Here is a tiny trained network, its code and every weight. The questions are about switching its units off for an input and a target symbol, where a switched-off unit gives its printed mean instead of its output.

import numpy as np


def w(rows, s, z=0):
    codes = np.array(rows[::2]) - 128.0
    scale = np.full(codes.shape[1], s)
    scale[-1] = z or s
    return codes * scale


def f(y):
    return np.maximum(y, 0)


def softmax(a):
    e = np.exp(a - a.max(-1, keepdims=True))
    return e / e.sum(-1, keepdims=True)


def log_softmax(a):
    a = a - a.max(-1, keepdims=True)
    return a - np.log(np.exp(a).sum(-1, keepdims=True))


def net(x, mask):
    ids = ['ΔΛΞΦγεζηθμπστψω'.index(c) for c in x.split()]
    T = len(ids)
    res = E[ids] + P[:T]
    u = 0
    for l in range(3):
        q, k, v = (res @ M[l].T for M in (Q, K, V))
        z = softmax(np.where(np.tri(T) > 0, q @ k.T / 2**0.5, -1e9)) @ v
        res = res + np.where(mask[u], z, O[l][:, -1]) @ O[l][:, :-1]
        u += 1
        y = f(res @ A[l][:, :-1].T + A[l][:, -1])
        res = res + np.where(mask[u : u + 4], y, B[l][:, -1]) @ B[l][:, :-1]
        u += 4
    return log_softmax(res[-1] @ U[:, :-1].T + U[:, -1])


Q, K, V, O, A, B = {}, {}, {}, {}, {}, {}
E = w([
[101,121,166,187,105,118,94,132,173,162,144],'Δ',
[161,192,134,194,54,185,155,141,82,185,124],'Λ',
[151,123,106,130,25,140,140,222,137,115,146],'Ξ',
[154,143,59,235,114,158,153,78,78,158,119],'Φ',
[45,121,114,64,195,100,121,161,194,133,216],'γ',
[91,202,242,119,78,108,111,68,138,163,124],'ε',
[25,80,27,85,139,144,153,91,85,124,110],'ζ',
[153,48,89,131,166,123,216,193,65,183,191],'η',
[102,138,77,122,65,108,97,47,181,78,107],'θ',
[158,103,144,121,98,98,208,115,159,162,138],'μ',
[111,209,172,75,65,113,142,40,126,139,130],'π',
[74,104,29,182,201,118,77,146,138,98,157],'σ',
[85,248,85,164,183,137,101,107,119,167,204],'τ',
[151,138,140,138,145,124,145,98,171,129,150],'ψ',
[185,106,83,214,57,154,167,160,157,135,109],'ω',
],0.015)
P = w([
[109,163,157,164,160,79,143,164,142,128,100],'0',
[90,155,55,143,99,19,188,121,94,81,146],'1',
[101,129,148,165,135,120,132,131,136,99,126],'2',
[107,141,137,142,138,113,117,139,147,159,119],'3',
[99,133,31,126,84,43,177,113,106,113,172],'4',
[106,113,134,149,114,162,123,108,129,101,146],'5',
[112,127,120,121,132,133,103,126,149,186,121],'6',
[104,128,20,125,77,48,185,99,110,133,170],'7',
[111,101,120,131,104,189,114,95,129,108,151],'8',
[115,127,107,99,128,144,92,118,152,223,121],'9',
[107,124,7,112,73,45,186,87,114,139,165],'10',
[115,95,109,116,102,207,103,86,130,120,158],'11',
],0.018)
Q[0] = w([
[50,107,43,218,24,96,210,84,254,153,240],'0.h1',
[176,86,190,130,210,248,109,110,130,22,98],'0.h1',
],0.0074)
K[0] = w([
[182,42,84,88,97,203,29,59,161,183,187],'0.h1',
[126,122,118,200,128,90,169,103,122,1,149],'0.h1',
],0.0091)
V[0] = w([
[83,158,138,214,220,104,134,1,90,142,139],'0.h1',
[117,44,8,154,92,64,190,92,242,87,61],'0.h1',
],0.0047)
O[0] = w([
[147,85,77,155,179,91,112,9,124,178,111,252],'0.h1',
[179,161,99,51,133,96,115,192,144,161,64,225],'0.h1',
],0.013,0.0025)
A[0] = w([
[127,122,115,131,29,126,205,110,52,83,180,2],'0.n1',
[129,131,254,120,92,188,29,206,131,92,151,20],'0.n2',
[137,157,113,215,119,141,13,155,193,144,63,237],'0.n3',
[147,43,76,147,102,96,183,160,69,131,191,133],'0.n4',
],0.0074,0.00093)
B[0] = w([
[77,98,103,184,199,100,90,142,228,83,194,251],'0.n1',
[227,112,153,71,158,38,87,56,68,115,175,147],'0.n2',
[213,141,104,255,150,110,53,133,180,173,94,206],'0.n3',
[109,188,208,37,174,72,97,27,96,184,113,254],'0.n4',
],0.0071,0.0059)
Q[1] = w([
[119,171,41,138,224,39,82,66,199,255,171],'1.h1',
[145,169,94,131,92,34,227,111,174,189,167],'1.h1',
],0.0092)
K[1] = w([
[167,60,91,61,107,254,48,88,161,203,189],'1.h1',
[184,106,155,72,28,164,154,98,162,233,172],'1.h1',
],0.008)
V[1] = w([
[92,173,158,59,126,131,57,97,226,22,148],'1.h1',
[106,98,95,133,215,135,1,150,84,138,158],'1.h1',
],0.006)
O[1] = w([
[51,217,104,232,156,107,221,140,239,179,1,3],'1.h1',
[91,253,174,131,207,135,62,186,87,72,11,248],'1.h1',
],0.007,0.0026)
A[1] = w([
[83,92,116,138,129,129,73,204,145,113,84,144],'1.n1',
[126,107,93,171,99,69,183,150,149,190,172,5],'1.n2',
[108,179,231,213,53,137,89,128,78,187,100,7],'1.n3',
[192,85,255,114,167,131,108,139,167,186,106,135],'1.n4',
],0.0091,0.0021)
B[1] = w([
[86,2,215,110,187,148,150,178,104,178,63,174],'1.n1',
[111,76,39,42,164,176,111,117,143,74,109,254],'1.n2',
[75,132,48,90,23,74,43,198,90,153,162,208],'1.n3',
[80,113,214,206,190,192,117,69,216,58,19,245],'1.n4',
],0.0084,0.0053)
Q[2] = w([
[80,153,46,68,153,52,19,4,155,193,131],'2.h1',
[164,134,53,121,158,1,154,142,92,189,162],'2.h1',
],0.007)
K[2] = w([
[116,180,123,76,113,254,99,89,142,211,114],'2.h1',
[132,105,139,119,168,182,82,149,137,202,127],'2.h1',
],0.0085)
V[2] = w([
[108,37,64,148,142,142,107,201,32,170,63],'2.h1',
[167,70,134,167,45,74,2,82,199,74,37],'2.h1',
],0.0051)
O[2] = w([
[71,143,159,106,137,173,133,154,72,14,70,118],'2.h1',
[147,135,217,183,77,128,255,150,92,162,74,255],'2.h1',
],0.01,0.011)
A[2] = w([
[159,110,222,99,77,124,178,164,105,144,3,154],'2.n1',
[99,40,104,62,136,105,215,146,9,143,199,51],'2.n2',
[112,148,82,27,50,79,143,48,87,101,193,171],'2.n3',
[64,93,134,139,254,129,167,98,221,132,89,3],'2.n4',
],0.006,0.0052)
B[2] = w([
[151,104,86,47,125,110,72,112,181,86,181,255],'2.n1',
[100,142,125,197,1,163,70,150,155,72,92,175],'2.n2',
[193,74,156,193,199,146,115,199,94,174,96,221],'2.n3',
[154,227,120,72,73,228,160,96,127,127,183,198],'2.n4',
],0.0082,0.012)
U = w([
[36,73,192,210,158,150,118,130,170,89,109,131],'Δ',
[163,195,97,149,31,182,122,196,93,105,177,130],'Λ',
[169,146,141,119,163,50,79,174,143,102,254,171],'Ξ',
[210,132,129,137,96,137,89,67,42,104,113,34],'Φ',
[50,165,148,131,154,146,183,231,166,132,160,193],'γ',
[71,162,149,110,51,61,105,41,119,96,163,36],'ε',
[61,122,101,121,127,160,141,104,92,103,55,111],'ζ',
[78,106,206,90,201,85,111,51,108,126,165,106],'η',
[171,207,66,67,93,60,120,133,124,156,50,46],'θ',
[83,57,57,107,106,147,124,57,163,102,235,119],'μ',
[119,125,148,138,151,65,203,157,85,240,78,254],'π',
[152,152,140,135,227,139,147,209,100,130,52,140],'σ',
[112,238,58,117,128,78,70,113,113,105,177,121],'τ',
[140,185,173,221,110,217,162,84,158,96,78,114],'ψ',
[187,82,86,199,147,199,152,242,150,115,98,70],'ω',
],0.0071,0.0053)

Each question gives the input, a string of symbols that net reads in full, and the target symbol t.
The units are the heads (2 rows each of Q, K, V and O) and the neurons (one row each of A and B). Each row of codes is followed by its name. A weight is (code - 128) times the scale printed after its matrix; where a second scale follows, it is the last column's (O, A, B and U).
mask holds one flag per unit, layer by layer, with each layer's heads first. A switched-off unit (its flag False) gives its mean, the last column of its rows in O or B, instead of its output. The means were averaged over made-up inputs and are rounded, as every weight is.
A unit's drop is (log p(t) with every unit on - log p(t) with that unit switched off) / (log p(t) with every unit on - log p(t) with every unit switched off).
The circuit of an input: a set's keep is (log p(t) with only the set's units on - log p(t) with every unit switched off) / (log p(t) with every unit on - log p(t) with every unit switched off). Starting from the 12 units with the biggest drops (on a tie, the unit counted first), units are removed one at a time, each time the one whose removal leaves the highest keep (on an exact tie, the one counted first), for as long as the keep stays at least 0.8.
circuit, biggest first: the units of the circuit, biggest drop first
k most important neurons: the k neurons with the biggest drops, biggest first
k most important neurons of layer l: the k neurons of layer l with the biggest drops, biggest first
input γ τ ψ Δ μ ψ π π, target μ: circuit, biggest first => [0.n1, 1.h1, 1.n2]
input ψ γ π σ ω ψ π μ π τ γ, target η: circuit, biggest first => [0.h1, 0.n4]
input η Δ Δ ψ ψ θ, target θ: circuit, biggest first => [0.h1, 1.n4]
input θ ψ ω ω ψ η ζ ζ Λ θ ψ, target θ: 2 most important neurons => [2.n1, 0.n3]
input μ ω γ η π, target Ξ: circuit, biggest first => [0.n1, 2.n3, 1.h1]
input Φ μ η μ ψ, target ω: 2 most important neurons of layer 1 => [1.n2, 1.n4]
input μ ψ ψ ε θ, target ψ: 2 most important neurons of layer 1 => [1.n3, 1.n2]
input θ η γ Ξ π, target γ: circuit, biggest first => [0.h1, 0.n1, 1.h1]
input ψ Δ μ ψ π ψ γ μ, target τ: circuit, biggest first => [2.h1, 1.h1, 2.n4, 0.n1]
input Φ π η σ ψ, target ζ: 2 most important neurons => [1.n1, 0.n3]
input η ψ π ψ ω, target π: circuit, biggest first => [0.n4, 1.n4, 2.h1, 2.n3]
input ψ θ ψ Δ ω ψ π Λ Δ ψ μ Ξ, target Ξ: circuit, biggest first => [0.n2, 0.h1, 0.n1]
input μ ω θ γ, target γ: 3 most important neurons => [2.n4, 1.n1, 0.n4]
input ψ Δ Φ ψ ψ, target π: circuit, biggest first => [1.n4, 2.h1, 2.n1]
input ψ μ γ Δ ψ, target ε: 2 most important neurons => [2.n1, 0.n3]
input ψ Ξ ψ π μ θ θ θ, target θ: circuit, biggest first => [0.h1]
input Φ ψ ψ σ π ζ ψ ψ ψ ψ τ, target π: 2 most important neurons => [1.n4, 2.n1]
input μ Δ ψ ψ μ ψ μ ζ, target ω: 2 most important neurons => [2.n3, 2.n2]
input ψ η σ ψ η π θ ψ Δ ψ Δ, target π: circuit, biggest first => [1.n4, 2.h1]
input Ξ ψ ψ μ π ω ψ Φ, target π: circuit, biggest first => [0.n4, 2.n1, 2.n3]
input τ ψ γ, target γ: circuit, biggest first => [1.h1, 2.n4, 1.n4]
input γ ψ Δ ω Φ σ, target σ: circuit, biggest first => [1.h1, 0.h1]
input π ψ Φ μ Λ ζ Δ ψ, target ε: 2 most important neurons => [2.n1, 1.n4]
input π Ξ π ψ ψ ψ π μ, target μ: 4 most important neurons => [0.n1, 1.n2, 2.n4, 0.n3]
input π ψ ψ ψ, target ψ: 2 most important neurons => [1.n4, 2.n4]
input ψ Λ π ψ Φ, target π: 3 most important neurons => [0.n4, 1.n4, 2.n1]
input ψ ψ Φ ψ π Λ π, target π: 2 most important neurons => [2.n1, 2.n3]
input ω ψ ψ μ ψ γ π Λ ψ ω ψ, target Λ: 2 most important neurons of layer 0 => [0.n3, 0.n1]
